Below are the code and all the weights of a small trained network. Each question names an input and a class and asks about switching units off, where a switched-off unit gives its printed mean instead of its output.

import numpy as np


def w(rows, s, z=0):
    codes = np.array(rows[::2]) - 128.0
    scale = np.full(codes.shape[1], s)
    scale[-1] = z or s
    return codes * scale


def f(y):
    return np.maximum(y, 0)


def log_softmax(a):
    a = a - a.max(-1, keepdims=True)
    return a - np.log(np.exp(a).sum(-1, keepdims=True))


def net(x, mask):
    res = np.array(x, float).reshape(1, 7) / 4 @ E
    y = f(res @ A[0][:, :-1].T + A[0][:, -1])
    res = res + np.where(mask, y, B[0][:, -1]) @ B[0][:, :-1]
    return log_softmax(res[-1] @ U[:, :-1].T + U[:, -1])


A, B = {}, {}
E = w([
[220,135,248,70,205],'x0',
[202,41,114,8,87],'x1',
[70,175,141,76,93],'x2',
[152,178,242,155,64],'x3',
[84,209,106,89,109],'x4',
[193,92,159,175,23],'x5',
[81,2,206,110,85],'x6',
],0.0077)
A[0] = w([
[125,136,44,148,166,197],'neuron 1',
[119,122,173,68,79,86],'neuron 2',
[245,52,146,138,111,215],'neuron 3',
[217,88,180,123,107,127],'neuron 4',
[106,95,68,25,168,135],'neuron 5',
[232,145,164,63,63,253],'neuron 6',
[139,154,85,240,203,110],'neuron 7',
[74,159,136,112,98,141],'neuron 8',
[221,209,109,97,102,163],'neuron 9',
[129,66,82,58,165,175],'neuron 10',
[61,80,128,137,51,141],'neuron 11',
[26,67,137,175,173,15],'neuron 12',
[159,162,189,105,222,185],'neuron 13',
[67,179,213,52,160,140],'neuron 14',
],0.011,0.0044)
B[0] = w([
[109,175,88,49,117,213],'neuron 1',
[90,176,211,157,188,184],'neuron 2',
[146,2,156,98,142,238],'neuron 3',
[140,84,180,120,228,209],'neuron 4',
[165,187,45,21,57,208],'neuron 5',
[100,164,201,89,203,247],'neuron 6',
[66,174,129,26,183,216],'neuron 7',
[81,132,166,152,145,176],'neuron 8',
[9,177,159,115,153,201],'neuron 9',
[171,135,49,53,63,206],'neuron 10',
[104,93,133,159,92,214],'neuron 11',
[80,208,111,126,88,181],'neuron 12',
[98,48,150,85,170,215],'neuron 13',
[142,14,88,127,79,216],'neuron 14',
],0.0079,0.011)
U = w([
[119,93,128,173,52,117],'0',
[134,122,64,64,74,160],'1',
[137,39,160,112,160,139],'2',
[228,159,107,170,133,4],'3',
[98,250,154,103,169,165],'4',
],0.013,0.0036)

Each question gives the input, the list of numbers given to net, and the class t.
The units are the neurons (one row each of A and B). Each row of codes is followed by its name. A weight is (code - 128) times the scale printed after its matrix; where a second scale follows, it is the last column's (A, B and U).
mask holds one flag per neuron, in row order. A switched-off neuron (its flag False) gives its mean, the last column of its row in B, instead of its output. The means were averaged over made-up inputs and are rounded, as every weight is.
A unit's drop is (log p(t) with every unit on - log p(t) with that unit switched off) / (log p(t) with every unit on - log p(t) with every unit switched off).
The circuit of an input: a set's keep is (log p(t) with only the set's units on - log p(t) with every unit switched off) / (log p(t) with every unit on - log p(t) with every unit switched off). Starting from the 12 units with the biggest drops (on a tie, the unit counted first), units are removed one at a time, each time the one whose removal leaves the highest keep (on an exact tie, the one counted first), for as long as the keep stays at least 0.8.
circuit, biggest first: the units of the circuit, biggest drop first
unit that matters most: the unit with the biggest drop
top k neurons: the k neurons with the biggest drops, biggest first
drop when u is switched off: that unit's drop, to one decimal
input [5,2,7,-4,8,-3,-8], class 1: circuit, biggest first	neuron 14
input [0,-5,3,-3,1,-8,-1], class 1: circuit, biggest first	neuron 14; neuron 6
input [-5,6,-5,7,6,-4,6], class 0: circuit, biggest first	neuron 13; neuron 7; neuron 11
input [-4,8,-4,-4,-4,1,4], class 1: top 2 neurons	neuron 10; neuron 5
input [2,-5,6,4,0,-8,8], class 2: top 2 neurons	neuron 14; neuron 13
input [-7,2,1,-1,8,6,-2], class 0: top 2 neurons	neuron 7; neuron 5
input [4,3,5,7,0,3,-2], class 2: top 2 neurons	neuron 14; neuron 3
input [3,7,7,-7,4,5,-6], class 4: top 3 neurons	neuron 6; neuron 9; neuron 14
input [3,-6,-1,-3,8,-1,5], class 2: top 3 neurons	neuron 14; neuron 5; neuron 10
input [-7,-4,-8,-4,-8,0,7], class 1: top 2 neurons	neuron 12; neuron 7
input [0,5,7,6,2,6,1], class 2: top 3 neurons	neuron 3; neuron 4; neuron 7
input [-3,0,2,6,-2,-4,1], class 0: drop when neuron 6 is switched off	0.2
input [7,3,5,0,1,-2,-3], class 2: drop when neuron 14 is switched off	1.1
input [-7,7,6,4,5,7,5], class 2: unit that matters most	neuron 6
input [6,0,4,6,1,-6,-5], class 2: drop when neuron 13 is switched off	0.3
